Small tables with named rows and columns. After each table, cells are looked up by row and column.

gifa:
,gefeza,belede
non,890,970
tori,405,471
tugu,31,643

tori, gefeza => 405
tori, belede => 471
tugu, belede => 643
non, gefeza => 890
tugu, gefeza => 31
non, belede => 970

linaf:
         tiripi  toradek  zir  luf  dobas  zitamu  vus
zitirem     317      568  154  535    313     716  673
fir         457      726  157  582    234     536  636
fel         447      616  142  465    201     710  670
dok         367      752  181  540    261     543  641
bik         317      703  345  671    310     574  465
rit         320      698  324  656    314     613  471
lum         434      757  265  455    178     687  672
kefe        451      571  196  638    245     528  518
lesiza      345      567  197  630    329     604  466

tiripi of dok: 367
dobas of rit: 314
dobas of kefe: 245
zitamu of lum: 687
dobas of lum: 178
luf of dok: 540
toradek of kefe: 571
toradek of fir: 726
tiripi of fir: 457

bapifo
cols = nimed, zala
palunez: [588, 632]
ded: [411, 309]
laz: [538, 774]
pek: [476, 791]
vagezi: [564, 190]
sukosad: [436, 137]

What is the zala of palunez in bapifo? 632
What is the nimed of sukosad in bapifo? 436
What is the zala of laz in bapifo? 774
What is the zala of ded in bapifo? 309
What is the nimed of pek in bapifo? 476
What is the nimed of ded in bapifo? 411
What is the nimed of laz in bapifo? 538
What is the zala of vagezi in bapifo? 190
What is the zala of sukosad in bapifo? 137
What is the zala of pek in bapifo? 791
What is the nimed of palunez in bapifo? 588
What is the nimed of vagezi in bapifo? 564
Row with the largest zala: pek

Table kifosi
	pif	tek	demaba	lam	tireko	bol	sos	zudod	mitipev
dobe	68	7	61	118	105	92	104	115	224
sutegun	117	125	191	142	128	115	99	90	166
guzi	116	84	163	88	102	73	83	104	43
gir	124	12	229	81	103	127	90	124	217
firavu	91	93	67	119	71	149	48	14	196

tek of sutegun = 125
demaba of dobe = 61
demaba of guzi = 163
zudod of guzi = 104
pif of guzi = 116
mitipev of firavu = 196
tireko of guzi = 102
bol of firavu = 149
demaba of gir = 229
tek of gir = 12
zudod of dobe = 115
tek of dobe = 7
tireko of dobe = 105
tek of guzi = 84
tireko of gir = 103
bol of guzi = 73
tireko of firavu = 71
lam of guzi = 88

Table pev
cols = pizipen, kes, zuk, vek, poden, nuta
fekigi: [0.0, 0.9, 0.0, 0.1, -0.6, 6.4]
fosilaf: [-0.7, 5.5, -0.1, 0.1, -1.3, 0.9]
monip: [-1.2, -1.3, 0.2, 0.0, 6.5, 0.2]
latu: [-0.4, 0.4, 0.2, 0.1, -1.1, -6.6]
bobak: [-0.5, -0.9, -0.1, 1.9, -0.4, 5.7]
zugole: [-6.4, 0.5, 0.1, -0.1, 0.4, 0.6]
sop: [-6.1, -0.2, 0.1, -0.2, 0.1, 0.2]
vopa: [-0.5, 0.1, 0.1, -0.2, -0.4, 1.0]
ruv: [-0.9, -0.7, -0.2, -8.1, -1.6, 2.0]
kipe: [-0.9, -0.9, 0.0, 0.8, -9.2, 0.7]
mori: [-6.4, -0.7, 0.0, -0.3, -0.3, 0.1]

What is the nuta of vopa in pev? 1.0
What is the kes of latu in pev? 0.4
What is the vek of ruv in pev? -8.1
What is the kes of bobak in pev? -0.9
What is the vek of monip in pev? 0.0
What is the nuta of monip in pev? 0.2
What is the nuta of fosilaf in pev? 0.9
What is the nuta of zugole in pev? 0.6
What is the vek of kipe in pev? 0.8
What is the vek of fosilaf in pev? 0.1

difiz.tsv
	zopem	pugitut	palilok	lemekov	depoti	degike	tad
tafuvu	203	189	126	217	131	193	10
guduv	9	194	205	161	76	55	52
pelag	126	143	25	186	87	87	70
dumed	203	128	102	113	89	128	133
tadakuz	116	147	216	127	136	67	99

What is the tad of dumed in difiz? 133
What is the palilok of pelag in difiz? 25
What is the degike of pelag in difiz? 87
What is the tad of tafuvu in difiz? 10
What is the degike of guduv in difiz? 55
What is the zopem of dumed in difiz? 203
What is the degike of dumed in difiz? 128
What is the pugitut of tafuvu in difiz? 189
What is the lemekov of tadakuz in difiz? 127
What is the zopem of guduv in difiz? 9
What is the lemekov of guduv in difiz? 161
What is the zopem of pelag in difiz? 126
What is the tad of pelag in difiz? 70
What is the depoti of tadakuz in difiz? 136
What is the degike of tadakuz in difiz? 67
What is the pugitut of guduv in difiz? 194
What is the pugitut of tadakuz in difiz? 147
What is the depoti of tafuvu in difiz? 131
What is the lemekov of tafuvu in difiz? 217
What is the pugitut of pelag in difiz? 143
Row with the largest depoti: tadakuz

temidi
cols = gamafu, pap, lol, rinanu, zofesus, tobabil, dok, nenef, lopof, ninevag
daf: [26304, 36609, 64488, 44769, 71300, 52241, 36300, 41471, 36691, 31649]
fidif: [67322, 59415, 35920, 21741, 64624, 74986, 72865, 24378, 71096, 31878]
natesu: [65117, 70576, 41329, 77096, 76146, 39314, 58856, 29827, 44215, 48493]
zaz: [75287, 40256, 47705, 49679, 54233, 23719, 58653, 39527, 71317, 20627]
kazub: [65206, 50765, 36852, 39724, 22999, 43053, 22761, 70885, 54563, 61236]
sim: [18695, 28463, 39583, 59304, 38641, 41198, 52491, 44149, 77150, 34291]
tiz: [55304, 61352, 26320, 52981, 46916, 76527, 68810, 74958, 23716, 44914]
lolutu: [74524, 52516, 20061, 35687, 28011, 24524, 64253, 66888, 21962, 33842]
tisum: [67211, 28948, 50343, 26178, 56200, 37648, 42524, 74906, 58778, 18743]
mos: [35045, 39568, 28151, 58899, 54387, 63331, 31934, 46576, 71177, 47070]

ninevag of sim: 34291
gamafu of daf: 26304
zofesus of fidif: 64624
nenef of tiz: 74958
nenef of zaz: 39527
dok of tisum: 42524
tobabil of sim: 41198
lopof of fidif: 71096
lopof of mos: 71177
lopof of daf: 36691
zofesus of zaz: 54233
lol of tisum: 50343
pap of sim: 28463
dok of natesu: 58856
lol of tiz: 26320
tobabil of zaz: 23719
lol of lolutu: 20061
pap of tisum: 28948
lol of fidif: 35920
nenef of daf: 41471

firodel:
cols = fom, tososez, fusasa, rera, lilale, rizi
mazeger: [23, 32, 63, 25, -72, 53]
feku: [-96, -81, -99, -50, -11, -29]
vidobok: [-32, -41, -42, -52, -51, -72]
sotugu: [-13, -7, -3, -35, -61, -34]

mazeger, tososez: 32
feku, lilale: -11
vidobok, fom: -32
vidobok, lilale: -51
sotugu, fom: -13
sotugu, fusasa: -3
sotugu, rizi: -34
mazeger, rera: 25
Which row has the largest rera? mazeger

sovon:
	vunim	mupiza	tolim	rel	gimigif
buge	-0.778	-0.738	-0.605	-0.769	-0.758
kig	-0.755	-0.755	-0.810	-0.771	-0.443
gataku	-0.714	-0.660	-0.788	-0.662	-0.596
mida	-0.680	-0.602	-0.731	-0.677	-0.818
lom	-0.752	-0.636	-0.741	-0.766	-0.735
tor	-0.721	-0.606	-0.577	-0.633	-0.801
zoterin	-0.723	-0.653	-0.733	0.036	-0.550
fuvusu	-0.743	-0.840	-0.556	-0.825	-0.635
fole	-0.683	-0.590	-0.747	-0.473	-0.694
zop	-0.733	-0.684	-0.874	-0.702	-0.683
davir	-0.683	-0.710	-0.683	-0.796	-0.699
tizi	-0.719	-0.294	-0.755	-0.767	-0.805
kis	0.608	-0.653	-0.674	-0.742	-0.785
futi	-0.767	-0.664	-0.599	-0.490	-0.494

tor, gimigif: -0.801
gataku, tolim: -0.788
tizi, rel: -0.767
buge, rel: -0.769
fuvusu, vunim: -0.743
zoterin, rel: 0.036
lom, mupiza: -0.636
tor, mupiza: -0.606
tizi, mupiza: -0.294

